Below are the code and all the weights of a small trained network. Each question names an input and a class and asks about switching units off, where a switched-off unit gives its printed mean instead of its output.

import numpy as np


def w(rows, s, z=0):
    codes = np.array(rows[::2]) - 128.0
    scale = np.full(codes.shape[1], s)
    scale[-1] = z or s
    return codes * scale


def norm(h):
    return h / np.sqrt((h * h).mean(-1, keepdims=True) + 1e-5)


def f(y):
    return np.maximum(y, 0)


def log_softmax(a):
    a = a - a.max(-1, keepdims=True)
    return a - np.log(np.exp(a).sum(-1, keepdims=True))


def net(x, mask):
    res = np.array(x, float).reshape(1, 7) / 4 @ E
    u = 0
    for l in range(2):
        y = f(norm(res) @ A[l][:, :-1].T + A[l][:, -1])
        res = res + np.where(mask[u : u + 7], y, B[l][:, -1]) @ B[l][:, :-1]
        u += 7
    return log_softmax(norm(res)[-1] @ U[:, :-1].T + U[:, -1])


A, B = {}, {}
E = w([
[211,196,132,222,26,107,170,99,90,78,172],'x0',
[123,130,134,134,134,120,126,131,137,121,135],'x1',
[135,127,123,131,128,136,113,131,123,129,128],'x2',
[35,185,83,109,144,144,91,18,78,57,149],'x3',
[124,136,146,134,140,114,129,135,122,125,124],'x4',
[132,121,134,130,144,100,126,127,132,112,135],'x5',
[160,142,134,158,192,162,201,51,66,118,255],'x6',
],0.0097)
A[0] = w([
[93,178,98,137,106,91,131,102,58,59,121,70],'L0N1',
[134,59,155,168,199,181,178,108,100,140,221,158],'L0N2',
[221,116,177,253,11,125,161,131,147,85,141,83],'L0N3',
[184,76,154,64,202,163,185,171,146,204,161,121],'L0N4',
[64,164,109,38,194,158,98,33,61,66,208,26],'L0N5',
[153,229,107,138,8,94,110,127,106,74,178,18],'L0N6',
[203,123,139,183,74,144,132,103,104,137,127,3],'L0N7',
],0.0071,0.004)
B[0] = w([
[71,68,251,110,137,177,43,156,139,110,122,178],'L0N1',
[104,33,192,159,109,205,151,156,136,82,182,215],'L0N2',
[75,234,55,59,196,123,149,176,68,180,197,254],'L0N3',
[138,98,174,119,116,190,103,83,192,82,72,217],'L0N4',
[3,67,46,70,206,161,91,132,128,254,109,222],'L0N5',
[221,38,204,102,80,107,101,18,223,84,26,203],'L0N6',
[133,109,87,196,190,110,189,162,128,96,142,170],'L0N7',
],0.0086,0.0089)
A[1] = w([
[107,179,78,72,155,114,117,177,158,105,86,36],'L1N1',
[2,131,98,105,163,160,83,36,95,101,148,223],'L1N2',
[116,138,94,128,157,114,142,48,122,164,154,58],'L1N3',
[114,183,58,63,121,55,95,159,146,207,101,18],'L1N4',
[159,91,147,135,101,85,100,161,185,103,49,2],'L1N5',
[59,121,83,94,128,146,90,145,167,162,64,90],'L1N6',
[82,184,85,157,99,75,68,55,141,86,31,139],'L1N7',
],0.01,0.0034)
B[1] = w([
[254,133,146,193,102,47,102,117,67,131,143,177],'L1N1',
[239,195,136,174,63,52,132,158,124,101,81,255],'L1N2',
[117,125,86,149,110,89,181,236,130,141,118,150],'L1N3',
[150,144,157,202,71,116,77,100,94,77,82,191],'L1N4',
[71,139,50,121,192,141,201,112,69,154,203,182],'L1N5',
[89,173,110,91,164,152,172,104,115,127,220,232],'L1N6',
[125,46,182,131,86,185,116,149,201,134,67,184],'L1N7',
],0.011,0.013)
U = w([
[79,166,51,122,213,132,195,126,69,162,231,139],'0',
[198,189,114,206,22,47,101,119,69,105,82,6],'1',
[124,10,221,115,101,196,94,59,233,79,50,234],'2',
],0.011,0.0023)

Each question gives the input, the list of numbers given to net, and the class t.
The units are the neurons (one row each of A and B). Each row of codes is followed by its name. A weight is (code - 128) times the scale printed after its matrix; where a second scale follows, it is the last column's (A, B and U).
mask holds one flag per neuron, layer by layer. A switched-off neuron (its flag False) gives its mean, the last column of its row in B, instead of its output. The means were averaged over made-up inputs and are rounded, as every weight is.
A unit's drop is (log p(t) with every unit on - log p(t) with that unit switched off) / (log p(t) with every unit on - log p(t) with every unit switched off).
The circuit of an input: a set's keep is (log p(t) with only the set's units on - log p(t) with every unit switched off) / (log p(t) with every unit on - log p(t) with every unit switched off). Starting from the 12 units with the biggest drops (on a tie, the unit counted first), units are removed one at a time, each time the one whose removal leaves the highest keep (on an exact tie, the one counted first), for as long as the keep stays at least 0.8.
circuit, biggest first: the units of the circuit, biggest drop first
top k neurons: the k neurons with the biggest drops, biggest first
top k neurons in layer l: the k neurons of layer l with the biggest drops, biggest first
drop of u: that unit's drop, to one decimal
input [-7,4,5,8,-8,1,-6], class 1: circuit, biggest first	(L1N2)
input [6,-2,6,0,-1,-6,3], class 0: top 2 neurons	(L0N3 L1N2)
input [-6,6,8,-3,0,5,-8], class 0: circuit, biggest first	(L1N5 L1N6)
input [6,-1,-1,1,-1,3,-2], class 2: top 2 neurons	(L0N6 L0N5)
input [-8,-3,4,1,0,4,-6], class 1: top 4 neurons	(L0N2 L0N6 L1N1 L1N4)
input [1,-4,6,5,0,0,-1], class 2: top 2 neurons	(L0N3 L0N1)
input [-2,-4,-5,4,-8,0,0], class 1: top 2 neurons	(L1N2 L0N2)
input [-4,-4,-7,-3,-3,1,0], class 0: top 3 neurons in layer 0	(L0N6 L0N2 L0N1)
input [7,5,-3,-2,7,3,2], class 0: top 3 neurons in layer 1	(L1N2 L1N4 L1N1)
input [-4,-6,5,6,4,2,-5], class 1: drop of L1N2	0.3
input [4,4,2,4,-1,-4,-3], class 2: drop of L0N6	0.6
input [-5,7,1,7,-4,2,-1], class 1: drop of L1N4	0.0
